Below is a small trained network, with its code and all its weights. Each question gives an input and a target symbol and asks what happens when units are switched off, that is, made to give their printed mean instead of their output.

import numpy as np


def w(rows, s, z=0):
    codes = np.array(rows[::2]) - 128.0
    scale = np.full(codes.shape[1], s)
    scale[-1] = z or s
    return codes * scale


def norm(h):
    return h / np.sqrt((h * h).mean(-1, keepdims=True) + 1e-5)


def f(y):
    return y / 2 * (1 + np.tanh(0.7978845608 * (y + 0.044715 * y**3)))


def softmax(a):
    e = np.exp(a - a.max(-1, keepdims=True))
    return e / e.sum(-1, keepdims=True)


def log_softmax(a):
    a = a - a.max(-1, keepdims=True)
    return a - np.log(np.exp(a).sum(-1, keepdims=True))


def net(x, mask):
    ids = ['ΓΔΘΛασ'.index(c) for c in x.split()]
    T = len(ids)
    res = E[ids] + P[:T]
    u = 0
    for l in range(3):
        q, k, v = (norm(res) @ M[l].T for M in (Q, K, V))
        z = softmax(np.where(np.tri(T) > 0, q @ k.T / 2**0.5, -1e9)) @ v
        res = res + np.where(mask[u], z, O[l][:, -1]) @ O[l][:, :-1]
        u += 1
        y = f(norm(res) @ A[l][:, :-1].T + A[l][:, -1])
        res = res + np.where(mask[u : u + 4], y, B[l][:, -1]) @ B[l][:, :-1]
        u += 4
    return log_softmax(norm(res)[-1] @ U[:, :-1].T + U[:, -1])


Q, K, V, O, A, B = {}, {}, {}, {}, {}, {}
E = w([
[148,154,38,237,114,231,115,137,79,158],'Γ',
[28,146,86,253,75,62,101,89,215,94],'Δ',
[164,137,132,79,162,89,68,99,233,207],'Θ',
[98,159,49,78,232,149,130,160,96,60],'Λ',
[205,86,79,185,236,174,182,128,207,135],'α',
[112,81,207,118,159,152,198,156,166,247],'σ',
],0.012)
P = w([
[136,61,249,138,104,176,102,48,101,64],'0',
[203,93,165,187,120,57,117,149,94,136],'1',
[165,43,158,98,78,150,58,174,161,103],'2',
[146,155,178,165,153,99,146,112,115,144],'3',
[136,48,144,96,101,149,71,152,156,113],'4',
[144,162,170,151,155,99,154,119,117,134],'5',
[123,54,132,94,111,151,80,136,148,125],'6',
[145,169,168,144,160,97,159,121,113,130],'7',
[114,57,118,88,120,153,90,125,141,142],'8',
[146,175,161,137,161,97,159,130,109,125],'9',
[106,58,100,79,123,152,104,118,129,158],'10',
[143,179,154,130,166,97,162,138,104,119],'11',
[107,55,78,65,112,147,123,119,111,182],'12',
[142,189,142,119,171,92,181,133,100,117],'13',
],0.012)
Q[0] = w([
[135,50,190,64,201,131,199,154,198,184],'0.h0',
[1,204,224,7,21,33,90,93,117,144],'0.h0',
],0.0042)
K[0] = w([
[180,65,225,15,222,101,162,149,133,174],'0.h0',
[41,159,232,97,62,2,72,119,168,170],'0.h0',
],0.0052)
V[0] = w([
[131,143,252,247,19,75,59,102,193,143],'0.h0',
[59,125,143,150,107,206,162,232,34,138],'0.h0',
],0.0038)
O[0] = w([
[180,115,123,138,223,160,172,165,120,156,2],'0.h0',
[191,161,77,124,166,216,131,2,183,40,60],'0.h0',
],0.0096,0.0021)
A[0] = w([
[161,103,74,161,164,139,144,197,131,201,1],'0.n0',
[84,125,245,191,2,160,102,107,52,133,247],'0.n1',
[205,127,74,142,10,197,48,117,210,151,24],'0.n2',
[157,183,166,115,181,195,233,211,129,59,3],'0.n3',
],0.0072,0.0022)
B[0] = w([
[103,182,108,106,124,154,110,70,80,97,253],'0.n0',
[116,27,182,141,118,9,85,150,194,122,158],'0.n1',
[103,102,124,134,167,54,115,93,162,109,218],'0.n2',
[195,132,114,90,202,124,160,106,97,136,242],'0.n3',
],0.013,0.0024)
Q[1] = w([
[231,84,78,178,76,203,131,147,189,199],'1.h0',
[95,188,182,133,244,28,158,26,3,102],'1.h0',
],0.0066)
K[1] = w([
[198,205,162,166,168,175,81,180,149,112],'1.h0',
[104,122,1,58,61,95,212,96,148,197],'1.h0',
],0.007)
V[1] = w([
[77,113,178,253,120,156,138,78,153,195],'1.h0',
[150,159,162,160,90,149,107,93,164,222],'1.h0',
],0.0051)
O[1] = w([
[1,94,87,172,154,92,171,109,214,129,89],'1.h0',
[101,131,166,95,177,102,44,138,174,110,3],'1.h0',
],0.0091,0.003)
A[1] = w([
[77,142,86,199,70,114,107,95,108,119,194],'1.n0',
[171,250,148,114,183,83,66,189,138,217,5],'1.n1',
[150,241,117,112,254,125,242,180,44,137,135],'1.n2',
[157,106,76,209,160,217,62,107,124,226,148],'1.n3',
],0.0075,0.0026)
B[1] = w([
[217,163,196,60,85,154,192,138,117,140,156],'1.n0',
[178,208,152,141,56,143,82,100,147,6,153],'1.n1',
[186,113,95,160,159,111,140,204,212,174,245],'1.n2',
[91,122,88,73,17,161,114,110,119,53,151],'1.n3',
],0.011,0.012)
Q[2] = w([
[82,29,147,135,130,111,92,158,210,143],'2.h0',
[118,81,154,132,98,80,171,142,255,196],'2.h0',
],0.0096)
K[2] = w([
[44,9,125,87,92,133,88,37,92,127],'2.h0',
[103,118,104,98,54,93,146,57,163,172],'2.h0',
],0.011)
V[2] = w([
[193,185,138,254,188,183,154,248,182,201],'2.h0',
[156,187,196,161,18,6,95,97,103,67],'2.h0',
],0.0033)
O[2] = w([
[114,92,134,222,98,153,121,2,69,152,2],'2.h0',
[61,171,47,120,219,181,63,130,135,206,61],'2.h0',
],0.0069,0.00031)
A[2] = w([
[149,12,145,167,251,1,74,192,177,142,52],'2.n0',
[36,165,149,91,56,233,99,29,60,106,5],'2.n1',
[117,162,199,155,96,113,153,52,101,105,149],'2.n2',
[151,110,136,82,70,140,62,122,154,88,129],'2.n3',
],0.0089,0.0021)
B[2] = w([
[51,111,185,113,73,131,115,50,75,108,251],'2.n0',
[123,143,98,13,197,250,141,144,90,138,184],'2.n1',
[24,126,80,122,183,118,102,180,139,144,146],'2.n2',
[158,145,121,147,144,118,183,164,157,189,175],'2.n3',
],0.015,0.011)
U = w([
[97,197,95,40,192,235,192,81,103,156,94],'Γ',
[37,168,77,197,186,104,199,102,106,188,97],'Δ',
[210,165,143,166,149,119,168,97,23,166,158],'Θ',
[128,13,61,59,38,128,132,235,255,145,72],'Λ',
[92,84,160,93,74,99,106,63,107,90,253],'α',
[122,222,117,103,124,153,58,110,157,94,78],'σ',
],0.006,0.0037)

Each question gives the input, a string of symbols that net reads in full, and the target symbol t.
The units are the heads (2 rows each of Q, K, V and O) and the neurons (one row each of A and B). Each row of codes is followed by its name. A weight is (code - 128) times the scale printed after its matrix; where a second scale follows, it is the last column's (O, A, B and U).
mask holds one flag per unit, layer by layer, with each layer's heads first. A switched-off unit (its flag False) gives its mean, the last column of its rows in O or B, instead of its output. The means were averaged over made-up inputs and are rounded, as every weight is.
A unit's drop is (log p(t) with every unit on - log p(t) with that unit switched off) / (log p(t) with every unit on - log p(t) with every unit switched off).
The circuit of an input: a set's keep is (log p(t) with only the set's units on - log p(t) with every unit switched off) / (log p(t) with every unit on - log p(t) with every unit switched off). Starting from the 12 units with the biggest drops (on a tie, the unit counted first), units are removed one at a time, each time the one whose removal leaves the highest keep (on an exact tie, the one counted first), for as long as the keep stays at least 0.8.
units of the circuit, in order: the units of the circuit, biggest drop first
unit that matters most: the unit with the biggest drop
top k neurons: the k neurons with the biggest drops, biggest first
k most important neurons of layer l: the k neurons of layer l with the biggest drops, biggest first
input Θ α Δ Θ Θ Λ Λ Λ Δ Δ Δ σ Λ σ, target Θ: units of the circuit, in order => (1.h0, 0.n3, 2.n1)
input Λ Γ Γ Δ α Λ α Δ, target Λ: top neuron => (1.n0)
input Δ α Λ Δ σ Λ σ Λ σ α Λ α Λ α, target Θ: units of the circuit, in order => (1.h0, 2.n1)
input σ Λ Λ Λ Γ Λ Λ Δ Λ σ Λ α, target Λ: top 2 neurons => (1.n2, 0.n0)
input Γ σ Δ α Λ Λ Λ Λ Λ α Θ Δ Γ, target Λ: units of the circuit, in order => (0.n1, 2.n0)
input σ σ σ Λ Δ α Λ, target Λ: top 2 neurons => (1.n2, 0.n0)
input α Λ Δ Δ Θ Γ α α Λ, target Λ: top 2 neurons => (0.n0, 1.n1)
input α α Λ, target α: 2 most important neurons of layer 1 => (1.n3, 1.n1)
input Γ Δ Λ Λ Θ Λ Λ Δ Λ α, target Λ: top 4 neurons => (1.n2, 0.n2, 0.n1, 2.n1)
input Λ Δ Λ Λ α α σ Δ, target Θ: 2 most important neurons of layer 1 => (1.n0, 1.n2)
input Λ Γ α Γ Δ Λ Λ σ, target α: units of the circuit, in order => (2.n0, 0.n1)
input Γ Δ Λ α Λ Γ σ Λ Λ σ, target Θ: units of the circuit, in order => (0.h0, 1.h0, 2.n1)
input α σ Λ σ Δ α Δ Γ Γ α, target Δ: top 3 neurons => (2.n1, 0.n0, 1.n0)
input Λ σ Λ Γ α, target α: 2 most important neurons of layer 2 => (2.n0, 2.n1)
input Δ Λ Λ α Γ Λ α Λ σ σ α σ, target Λ: top 3 neurons => (1.n2, 0.n2, 2.n1)
input Λ Λ Δ Λ σ Θ α Λ Θ Λ, target σ: units of the circuit, in order => (1.h0, 1.n1)
input α Λ σ Λ, target α: 2 most important neurons of layer 1 => (1.n2, 1.n0)
input Γ α α Λ Γ, target Λ: unit that matters most => 0.h0
input Λ Λ Δ α α Γ Γ α Δ α, target Δ: units of the circuit, in order => (2.n1, 1.h0)
input σ Λ α Λ α Δ Λ σ α Δ Λ Δ α Θ, target σ: units of the circuit, in order => (1.n1)
input α Γ Δ Λ, target Θ: top 2 neurons => (0.n3, 2.n1)
input α α α, target Γ: top 2 neurons => (1.n2, 0.n1)
